Each row has a class, written after it.
[-14  13   3  -3 -10  10  -5   1 -16 -21 -18  37  24   4 -16  -2  20  32
  14 -25   5  16   9  -5  -4   9   9   5  10  11   6  -4  -1   4]	roki
[  6  29  -5 -52 -24  -6 -10  -4 -14  -2  21  13  39 -22 -24  14  13 -14
 -36   4 -27 -13 -18  24 -20  -3  23 -20  24   3  -5  18  19 -21]	linor
[  0   5  35 -23 -43 -35  27   6  96 -23  17 -73  -4 -38   9  44  12 -17
   7   3 -29 -61 -44 -43  11  32 -11 -15  -6  63   8 -42  35  34]	Veso
[ 85 -86  11 -27 -38 -21 -44 -23  16 -31  33  24  -3 -27  68 101 -25 -61
 -24  88 -29   3  28  43  29  31 -17  39   0  36   0 -31  -8 -61]	tif
[ 35 -19  22  29 -10   5 -45 -11   2 -15  10 -10   0 -12  26  30   0  19
  -1  13  30  -7   6 -17  19  11  -6   8   6  15   2 -19 -17  22]	zim
[ -5 -22   1  37 -29  18 -23 -24  -4  -5  -2   0 -35 -23   9  46  -5 -28
  28 -42  19 -50  -6 -42  52  28 -17 -14   6  -7  -4  -7 -10  30]	lusu
[ 25 -37  14  11  47 -27 -29  -6  21 -33  17  13 -16   0  10  29 -12  -8
 -35  45  26  51  14   3  44   7   4  25 -43  11 -16 -20 -11  15]	buk
[-10 -36  -4  51  -5  19   5  25  24 -37 -41  -5 -35 -12   1 -58 -14   3
  22 -36  14  56  24 -11   7  18   9   6   1 -42 -17  13 -10   4]	zuk
[  9  -8  -2  36   5 -26  13  27   6   8  38  -5   3  18   9  26  -3  -8
   8  -9 -18   3 -11   0 -36 -15 -39 -35 -23  14  10 -25 -27   1]	buk
[ -3   5  16 -19  11 -21   7  -7   7  -2   8   0  33  -6  22  20  30   1
  18  13  16 -80 -13  -3  50  12  53 -12  47  19 -11 -25  24  74]	vigi
[  8 -24  13   4 -27   1  -6   9  -4  -5  12  29   7 -20  -4  36   6   1
  14 -10  16 -31   5 -11  -4 -10 -16 -12  -6   8   3 -24 -21  44]	linor
[  0 -13 -10  18  26  -7  16  19  15  -8 -37  20 -16 -12   3  24  10 -10
   8  12 -31  11  14   2  32  21   5   3  12  -9  -9 -24 -19 -10]	Veso
[ -9  23   7  17  13 -12   9  15 -53 -18 -23  64  16 -27  -4  -8  10  30
  -9 -11   1  32   8  25 -15  13  12  12   4   9 -15  12 -11 -40]	vigi
[  5 -12   8  21  -7  11 -19  -9   4  -3  20  -3 -36   6  10  -7  -7  -1
   0 -11  20  -7 -17 -19   0  -1   1 -10 -11   9  -8  15 -12   8]	vigi
[-27   7   3  46 -18  20  25 -18 -13 -32 -23  56  -2 -31   7 -54   7 -31
  31 -39  32  16  -7  18 -13 -17   3  19  51 -12   9  24  -6  12]	gul
[-10 -18  15  -6 -37   6 -13  -8  21  -7  -2 -27 -16  -7  13 -11  -1 -15
  29 -13  -8 -22  -5 -18  -3   6  -8  -4  10   2  -7 -10  -2  32]	tif
[-30 -11 -10   9  26  19  91  10 -18   0 -46  63 -21 -13 -13 -10   0  24
  -1  17  24  58  18  40   3   0  -1  31  13 -40   5 -23 -45 -15]	lusu
[-23 -10  -8  16  31   1  34  37  -6   0 -28  39 -24   1  -3 -13   1  28
  46  18   6  44  19 -26  -1   7  38  12  44 -10 -24 -21 -13  16]	linor
[ -8  16  16  20  31   6  11  25  56 -21 -53   7   4  23 -37 -18  12  28
  53  -7  -4  19 -13 -31  18  15  23  -6  39 -47   2 -21 -13  61]	Veso
[-16   0  15   9  -9 -10   1 -14  -7 -19 -21  28   2 -17  -5  26  19  13
  -3 -18   4   2   1  -8  14  17   1  -3  -5   8   0  -9  -6   9]	lusu
[-19   6  29   3 -47  18 -34 -24  17 -24  25   8 -16 -16   4  -4 -27 -37
  33  -2  -7  -1 -27 -25 -12  -2   7 -14  40  29 -22  12   4  -3]	tif
[-30  -7  24  16  14  -8  19   6  -3 -29 -22  64 -11  -2  -6   8  11  36
  -8   4  -2  33   3 -16  25  34  -7  34  -6  12 -16  -8  -6 -17]	zub
[-19  -4  29  48 -30  18 -16 -35  44 -14  32 -14 -30   0  -2  -8 -29  -5
  19 -21  47  -3 -39 -27  13 -12  25 -16  15  20   6  19   8  17]	kogu
[  8 -12  24  53  12 -32  13  23  17  22  28 -27 -17  12  21  13 -16   5
  54  -5  15  -2 -14 -48 -23 -23 -36  -1 -49   8  20 -39 -20  25]	gul
[-11 -11   2 -13 -14   7 -10 -13  19   0  21 -15 -33  22  11   1   5  -9
   6   0  17 -41  -7 -30  10  -5  -4 -13   0  18   1   5  -2  29]	vigi
[ -7  12  20  74  33 -16 102 -38  59  11  33 -30 -27  30  25 -76  -8  -3
  24  15  44  -2 -54  41 -27 -42  13 -21   2  28  29  -5  28   4]	kogu
[  7  55 -30 -28 -25  44  11 -31   2   0  13  -7  40  19 -39 -13   6   3
  -8  -3  21  -9 -28  21 -11 -16   1  -7  46 -16  21  37  30 -33]	roki
[-10  28  17  -3 -32  -8  -4 -31  10 -18  -7  23  23  -7 -18  20  13 -10
   3 -41 -23 -13 -21  -8 -24   6 -24 -23  14   0   5   8   5   5]	lusu
[-12  -1   2 -15  14 -23   8  -5   2 -20 -13  47  28 -22  -8  21   6  -1
  -2 -18 -27  12  -2  -7   3   6  12   9  18   4 -10 -10  16 -15]	linor
[ 28  21 -11  47 -17 -17 -22  18 -71  -8  46   7  19  41  36   3  -3   1
  17   1 -27  18  -4  60 -42 -12 -57  -9 -40  12  -5  18 -30 -78]	tif
[ -7 -40  16  16 -14   9 -10 -11  35 -13  19  -3 -39  -1   9 -12 -16 -11
  23  -9  27  -4  -8 -24  22   5  23  -5   5   8  -7   7   5  21]	zuk
[ 16  26   4   6 -17 -12  -5 -13   2 -10   9  -1  37 -16   2   1  11 -21
   2  -4 -26 -12 -29  16 -20   4   3  -9  22   8 -12  19  10 -30]	gul
[-18  57  36  12 -40  50 -17 -15 -32   3  38 -38  47 -26 -20 -22  21   7
 -23 -31  -9 -58 -56   7 -21 -10  14 -46   9  -4  34  -6  -7   5]	zim
[  9  37   1 -39 -32   2   0 -22  -1  -6  15  -9  55 -11 -16  16  13  -5
 -12  -3 -12 -27 -18  19 -11   2  20 -16  29  14   4   7  31 -12]	roki
[ 18 -55  23  81 -21  29  -3  -1 -47  27   1  60 -50 -35  25  -4 -29  31
  30 -18  29  22   2  -5  -7  22 -20  20 -32 -13  -6 -11 -37 -11]	zub
[  7  -9 -13   9 -21  20  -6  -5   6  -4   7 -19 -14  14   7 -11  -9  -7
  21 -15  20   8   5  -6   2  -1   3  -1   3  -8   5   6   0  14]	roki
[ -4  31  -1 -41  -9  -3   3  -4  23   0  10   2  22   8 -27  14  35   7
 -27 -28 -26 -53 -35 -17 -12   5 -13 -27  24  10   5   6   6  12]	vigi
[  9 -23   7   4  59  -3   7  -9 -23  15 -15  27 -13  13   3  35 -17  16
   3  34  24  20  24   1  32  -7   6  33  23 -52   4 -30 -50   5]	zim
[ 16 -50   9  44 -54   2 -32  -7  56 -38 -18  -1  -7 -13  18  33   1  15
  19   2  56 -40  27 -20  34  13  -7 -29  29  43 -19  -6  -2  48]	kogu
[  1 -38   9   1  -3  -2 -29  -7   6  -5  28   6 -11   0   6  39   1  -1
  -5  13  27 -15   3 -19  26   0   2  -3 -15  19  10 -21 -13  36]	buk
[-34 -10  -5   1 -21  21   5 -20  29  15  -4 -34 -50   1   8 -10  -7 -26
  36 -21  18 -17  -7 -44  16 -20  -9  11  30 -12 -13   3 -11  56]	tif
[ 26 -13  28  21   5  12 -31  -2  16 -28  37  -6 -19  24   7  17 -12  16
  -8  43  48   4 -14 -15  20  -7   0   2 -30  18  -7  -3 -22  19]	vigi
[ 18  39  -3 -42 -25 -18   8 -22   9  17   9 -16  39  27 -31  11   7   0
  16   2 -32 -50 -37  30 -29   4 -19 -29  16  -2   1  23  17 -47]	tif
[-17  16  17  43  11   2   8 -15  21 -14  18 -32  -8 -27  19   3  -8 -35
 -11 -43  -9 -11 -34 -30  19  -2  -7  -3  20  -2  22 -18   4  -1]	zim
[  2  30  11 -22 -19 -24  12  -3 -20 -16  11  -1  37  -9 -15  -5  35  21
 -56  -9 -15 -30 -24  20 -19  20 -13 -10  28  -2   2  19  28 -30]	zub
[-19  37  53  84 -13   1 -33  52 -18 -42  21  38  45 -20  22 -14 -11  57
  82   1  19  71 -22 -55 -40  -7  31   7  44  34 -33 -31 -19  43]	gul
[  9   8  18  25 -31   5 -29 -20  10 -16  12 -25  -4 -17  13  21 -24 -17
  23 -10  17 -26  -3 -27  11  12 -29  -4   4  12   6  -2   3  -7]	zim
[ -4 -11  14  10  -5  15  -7  -8  20  -1  21  -3 -44  12   6  -5  -6  -6
  16 -20   6 -19 -23 -36   1   6 -18  -2 -19   7  -3  -1 -16  26]	vigi
[  3  16  11  84  -4  13 -31  -2 -21 -42  28  27  24 -31  40   1   3  -1
  34 -23   1  15 -43 -15  32  27  24  20  25  41 -22   4  17 -30]	gul
[-20  11 -20  14 -11  -4   0   0 -13   7  -6  -2 -19   1   4  -2  -3  14
  21 -22   9   8  -6  -4   2  -3   5   7  15  -2   7  20   5 -24]	Veso
[ -2   9   0  10 -12   2  -6  -7   9   5  18 -44 -13   8   1  -3 -17 -11
  20 -16   7   5 -10 -28  -5  -4  11 -12  -8   0   2   2  14   2]	roki
[ -6  41  19  -9 -41  -5   1  -6  -3 -15  16 -38  44 -23 -12   1  13  -3
  -1 -31 -16 -18 -26  -7 -34  -2  22 -25  24  11  13   0  27   2]	roki
[  7 -26   7  11 -19   5 -29  -2  23 -16  18  -4 -25   2  -5  17 -18 -17
  11  -9  34   0  -8 -26  20  -8  11  -6 -12  -4   7   7  -3  27]	linor
[  5 -32  15   9  -1 -13 -35   1  12 -17  17 -13  -6 -10  13  27   8 -11
   3 -16  26 -30 -15 -36  45  10  13  13   6  -4   3 -13  -9  44]	gul
[ -3   8   1  14 -12 -15  11 -44 -19 -25  -1  -3  31 -21   7  16  22  -7
 -34 -39  12 -31 -21  25  13  -1   1 -11  22 -12  17  11  21 -13]	lusu
[-11  13  26  26  -6 -16  24 -15  15 -17   4  11 -11  14 -11  33  14   3
  13 -19  17 -10 -16 -18  -9  -9 -43  -9 -19   8  18 -13 -20  29]	lusu
[  6 -44  19  26  14 -66 -26   3 -22  26  36 -12 -18 -21  51  91  -1 -73
  -7 -45 -30 -82  -3 -12  60   1  12 -28 -63  13  14 -32 -20  33]	vigi
[  8 -14  17 -20  28   2  12   8   9  12  -2   9 -22  21 -19   0  -4  22
 -17  43  -4  15  -1  -4 -17  -5  15 -12 -24 -12   1 -13 -30 -14]	vigi
[  51  -22  -18   15  -64   49  -13   36   87    7  -21 -114  -15    2
   -9    1   31    3   29  -40  -18  -60   -2  -71  -20   28  -47  -51
   18  -28    0  -38  -17  106]	roki
[ 10 -23  45  32 -11 -18  -9  -3  19 -20  31 -12  -9 -10  18  45 -13   6
 -12  18  23  -4 -22 -26  33  13   2  16 -15   7  -6 -18  -3  23]	zub
[ 13  22  12   4 -34 -11 -12 -21  23 -46  -1   1  48 -19  -9  -1  16  11
 -37  -6   2  -6 -17  37 -16   6  22 -27  68  12 -25  29  16 -10]	kogu
[-28  22  23  -9  -4   1  23  -7 -14  -4 -21  -3  18  -8 -17 -26   8  35
  26   2   1   7 -12  -6 -22  -6  15  13  28 -13  -1  -8   3  -5]	tif
[ 10  -3 -23 -33 -16   8 -49 -21   8  13   9  31   9  -2  -3  40  18 -23
 -25 -13 -28 -35  -7   7  27  -1  -5 -21  13  12   5  10   1   0]	Veso
[-35 -33 -13   7 -12  15 -17  -8   9  -5  -8  -6 -30 -16   7 -20  -1  -3
   3 -19  22   4  18 -34  17   4   5  -7  -1  11  -4  -4   8  27]	buk
[-32  12  40   0   7  18   2 -50  -3 -17  28  -4   9 -11 -26 -35  -4 -23
 -20 -48 -49  -4 -34 -22 -39 -23 -16  -8 -10 -37  11   6   7 -24]	zuk
[  3 -46  20  34 -38   7 -19  -3  39 -16  17 -22 -18  28  17  24   0  20
  -2   2  51 -27  -6 -29  36  -1 -13  -3 -30   6  24  -6  -5  41]	zub
[ -6  -4  19   1   6   1   1  -9  -4  -6 -12  48  -7   4 -19  37  -2  11
   8  19   7  16   6 -10  10   7  -4  -6  -6  -6   0 -18 -28   2]	lusu
[ 17  -9   5  34  -9   4 -13 -19  29   3  -9 -43 -36  -7  17   2 -23 -26
  16   1  22  -4   8 -29   6   0 -15  -6   9 -10  13   0  -3   2]	zim
[-19 -20  15  28 -26   6  27   3  18 -29 -13  12   9  23 -11 -23  -2  24
  36 -33  13 -20  -8  -6 -47 -28 -58 -29  21 -10   8 -18 -34  14]	tif
[-23  -8   6   9  -8 -13  23  12   8  12   1   3   2  -4   5  -1  12  -3
  30 -18  -5 -34  -4 -28 -17 -14 -27 -16  -5  12   8 -27 -14  21]	gul
[-29  -9   9  -6  13  -1  18  -2  -8  -8 -21  49   6  -6 -20  -5  14  35
  15 -21 -18   6   8  -9   2  16   3   9  -3   1 -16  -4  -6 -18]	zuk
[  4 -25  20  20  -8 -16 -31   5   6  -9  39  -3 -25  -3  26  35 -11   0
 -33  18  13   0 -11 -20  44  18  -1   4 -29  26 -27  -7  -3   8]	zub
[-10 -16  19  21  -1  -2 -25  10 -10 -18   9  14   1  -1  -5  42   8  20
   8   4   0  12   9 -31   5   9  -8   4 -25  15   2 -24 -26  14]	buk
[  5  11  10  16  11  -9  -2  15 -10  -6  14  29  17  -9 -13  33   0  -2
  11  -7  -9  15   3 -10 -14   0 -42   6 -13  -9   0 -27 -27  21]	buk
[  4 -33   1  -4   5   1  -5   8  23  -8   0  42 -19  16 -13   4 -18  -7
   3  23  11  37  10   0  -6 -14  19 -14 -11  -1  12  -2 -12 -10]	linor
[-18  16  12  13  16 -16  17 -11 -24  10   8  39   4  -2 -10   8  -6  22
   3   3  -1   7   2   8 -13  -5  -8   0   4   8   1  -4  -5 -42]	kogu
